Rows and roughly how far along a hidden order each lies, from 0 to 15
(in the rows, 128 means zero)
[154 124 176 132 151 144 139 115 108 103   4 111  51 131 122 176  65 141
  91  84 105 121 136 134 132 137 146 130 124  99 182 102 131 139 121 122
 122 153 166 135 107 155 122 133  86 114  72 108 138  66 130]
15
[145 135 138 137 185 172 138 130 141 118 109 124  67 110 131 140  82 146
 110  90 148 134 213  83 104 132  83 132 133 156 160  97 134 133 120 124
  57 112 146 135  98 145 100 142  95 139 126 115 176 107 141]
10
[178 130 134 129 210 167 142 135  72 125 184 103  76 110 131 195  85 113
 104  78 164 132 153  80  94 112 105 138 132  88 176 109 128 153 142 143
 106 111 121 142  88 133  77 141 117 154 159 101 124  63 119]
3
[156 126 154 122 134 175 156 136  91 124 111  82  58 123 111 144  83 137
 133 100 131 121 101 122 123 126 156 103 145  99 192 131 140 116 121 136
 120 141 150 132  95 127 106 132  80 129  85 123 143  61 102]
8
[167 131 162 130 174 161 150 140 117 120  95  90  72 111 130 158 103 157
 133  88 153 133 148  91 111 132 103 134 140 146 165 110 136 129 103 128
  53 123 132 157  86 150  90 136 131 112 147 108 136  99 123]
8
[153 130 140 128 163 186 154 128 103 133  65 107  76 113 101 117  54 146
 154  94 127 139 169 141 147 118 100  86 124 126 181 152 153 130 130 157
 100 120 170 146 119 117  99 137  55 140 117 103 194  88 141]
2
[141 132 158 131 181 187 158 136 139 116  66 114  67 104 114 116  86 143
 137  69 141 138 162 116 120 137  98 119 134 162 173 116 146 131 121 139
  73 119 158 142 114 137 107 135 103 123 135 107 169 101 134]
6
[150 136 139 136 176 193 167 149 132 122 114 116  51 100 109 117  88 148
 132  64 140 139 166 106 119 132  76 115 131 162 142 110 145 110 120 144
  47 116 150 142 120 141  89 141 126 132 137  90 189 107 127]
2
[159 129 145 135 183 167 165 145 109  90  70 111 102 108 128 122  82 134
 129  57 111 135 161  97 145 137 116 129 132 146 138  97 131 142 135 147
  92 119 146 134 108 149  94 142 113 143 120 114 141 106 127]
6
[114 141 118 152 186 187 139 150 169 123 167 103 105 105  93 136  81 130
 112  55 124 138 169 125 136 141  58 133 127 183 196 137 144  98 126 138
  62 121 139 138 137 139  79 142 104 156  92 104 168 117 102]
4
[142 127 155 124 182 168 165 131 149 118  59 136  97 125 141 120 112 147
 134  61 147 134 157  88 120 144 102 138 137 162 146  69 127 122  95 144
  53 122 135 133 114 162 103 133 144 135 131 112 166 115 130]
5
[122 126 138 135 166 174 139 143 138 137 133 108  76 121 137 141  89 138
 166 105 129 140 186 100 155 135  82 124 140 156 174 132 134 127 121 160
 104 121 145 130 115 124  89 137  91 163 134 125 176 146 129]
0
[121 120 123 161 201 175 160 141 130  80 105 125 101 115 137 108  24 125
 159 106 148 136 222  64 160 131  96 112 136 182 120 125 136 174 157 147
  81  85 180 123 138 126 113 157  70 165 173  99 197 205 199]
3
[137 122 162 144 152 176 148 136 168  96 111 104  54 119 169 168 116 167
 133  96 149 128 173  50 118 143 116 148 148 177 135  81 117 130  91 109
  33 114 132 136  81 162 110 140 134 115 144 123 158 186 117]
12
[154 132 142 125 161 191 183 146 135 105  98 101  59 101 134 112 102 154
 151  86 162 135 167  88 113 134 110 116 147 164 137  91 133 115 102 146
  47 109 145 134 106 146 101 135 119 139 139 117 176 120 135]
3
[190 135 126 149 160 181 196 180  99  53 135  54 158 103 143 169 104 159
  95  76  83 130 143  48 134 134 122 136 143 163 116 101 110 127 138 133
  43 105 120 144 108 161  83 142 150 134 117 102 111 143  84]
7

[124 153 170 115 139 121 142 119 161 154 180 179 121  85 133 140 125]
3
[129 139 176  71 100  98 108 118 129 122 169 214 119 100 172 141 121]
3
[131 153 183  79 127 108 112 117 164 154 214 221 116  76 132 136 117]
1
[130 135 172 113 128 105 134 117 154 125 195 184 106  81 130 144 112]
4
[122 150 179 113 112 111 145 123 159 130 178 153 116  92 148 125 127]
2
[124 114 158 126 104 109 157 123 135 145 157 161 127 139 149 152 134]
6
[129 180 174 127 143 123 182 127 156 212 203 159  97  88 136 166 137]
11
[122 140 184 115 116 122 140 124 181 174 191 171 143  83 142 133 125]
1
[124 138 162  97 127 102 133 125 130 126 152 165 117 113 136 126 123]
1
[118 135 171  96 125  92 143 127 122 131 159 182 129 127 148 135 124]
0
[133 167 168 101 156 100 142 130 129 154 154 186 112 109 146 128 134]
0
[136 124 187  82 128 112 170 115 166 147 218 243 105 112 152 141 119]
2
[128 170 166 122 154 130 173 126 143 147 206 177 103  84 127 158 120]
4
[138 127 139 145 151 150 124 127 178 171 151 139 132 129 135 146 125]
4
[117 134 172  69 104  90 104 119 146 167 152 222 181 161 156 120 120]
3
[152 139 130 140 139 143 172 120 190 181 209 211 114  75 124 154 132]
6
[134 139 160 124 118 116 113 123 152 138 186 163 122 112 134 138 126]
0
[128 154 169 109 142 116 114 119 131 127 188 186 130  93 136 138 122]
2
[126 134 149 106 138 105 123 130 154 125 132 143 122 140 142 125 124]
1
[132 123 177 138 124 140 103 107 173 113 173 186 137  92 135 122 123]
4
[133 124 177 103 114 105 108 103 125  87 159 152 137 111 136 116 114]
1
[133 137 168 107 109 105 119 123 125 131 107 196 121 125 136 139 120]
1
[124 153 163  92 118 102 171 124 131 124 179 177 150 116 143 126 117]
15
[130 114 167 123 117 135 133 110 181 107 166 178 224  98 137 141 122]
5
[122 141 151  95 121 117 138 125 149 149 186 178 114 111 137 131 122]
0
[122 142 154 113 161 106 121 126 147 144 166 145 110 120 134 125 135]
0
[140 172 170  76 179  98 143 126 116 130 152 154 111 115 149 167 140]
1
[123 153 176  86 115 125 144 123 170 129 187 163 148 101 137 126 122]
10
[119 124 139 107 117 105 164 138  92 135  96 106 127 190 143 140 133]
2
[115 157 181  77 124  99 121 135 141 151 189 155 113  96 142 137 123]
0
[144 161 133 123 135 138 167 126 172 179 181 152 110  77 130 135 134]
1
[125 154 172  97 118 106 149 132 145 158 152 160 119 107 141 128 123]
0
[124 148 172 126 136 117 178 124 134 177 207 213 105  99 141 153 117]
6
[122 155 148  96 137 106 133 143 137 160 198 158 104 119 145 143 133]
0
[162 154 179  97 119 109 225 116 149 153 229 255 121 118 154 177 126]
3
[117 143 151 112 123 120 139 136 123 175 172 144 138 120 132 139 131]
5
[126 162 150 109 128 137 126 130 130 207 161 178 120 112 136 159 133]
11
[141 156 175 144 120 139 166 118 148 183 191 162 112  85 133 129 114]
5
[137 133 203 109 120  98 104 108 163 128 201 245 113 111 145 121 113]
0
[134 164 160  88 126 121 152 130 129 147 184 167 101  95 138 153 128]
2
[135 147 150 120 122 139 154 119 179 126 186 180 129  73 130 132 124]
3
[136 163 173 109 159 129 165 125 185 186 175 157 177  82 131 154 132]
0
[127 144 161 105 144 115 129 138 156 150 155 171 117 158 141 153 127]
2
[117 130 184  74 112  85 119 113 113 107 163 145 122 112 141 118 124]
1
[119 157 149  85 143 102 145 144 138 154 156 119 112 130 141 143 139]
1
[132 136 152 101 113 114 110 115 145 131 177 187 115  91 136 123 118]
0
[120 141 160  79 118 117 118 126 153 177 176 176 112 108 135 139 120]
5
[126 156 174 144 111 136 113 124 186 255 204 139 109  99 146 130 137]
15
[129 161 142  83 168 148 116 130 129 137 168 159 111 120 151 130 135]
1
[131 183 189  83 152  87 171 129 138 158 242 197  99  79 146 160 132]
3
[117 150 158 102 124  85 165 135 132 172 169 185  99 131 150 149 129]
4
[120 165 184  83 147 104 151 135 166 192 208 192  97  70 149 133 132]
3
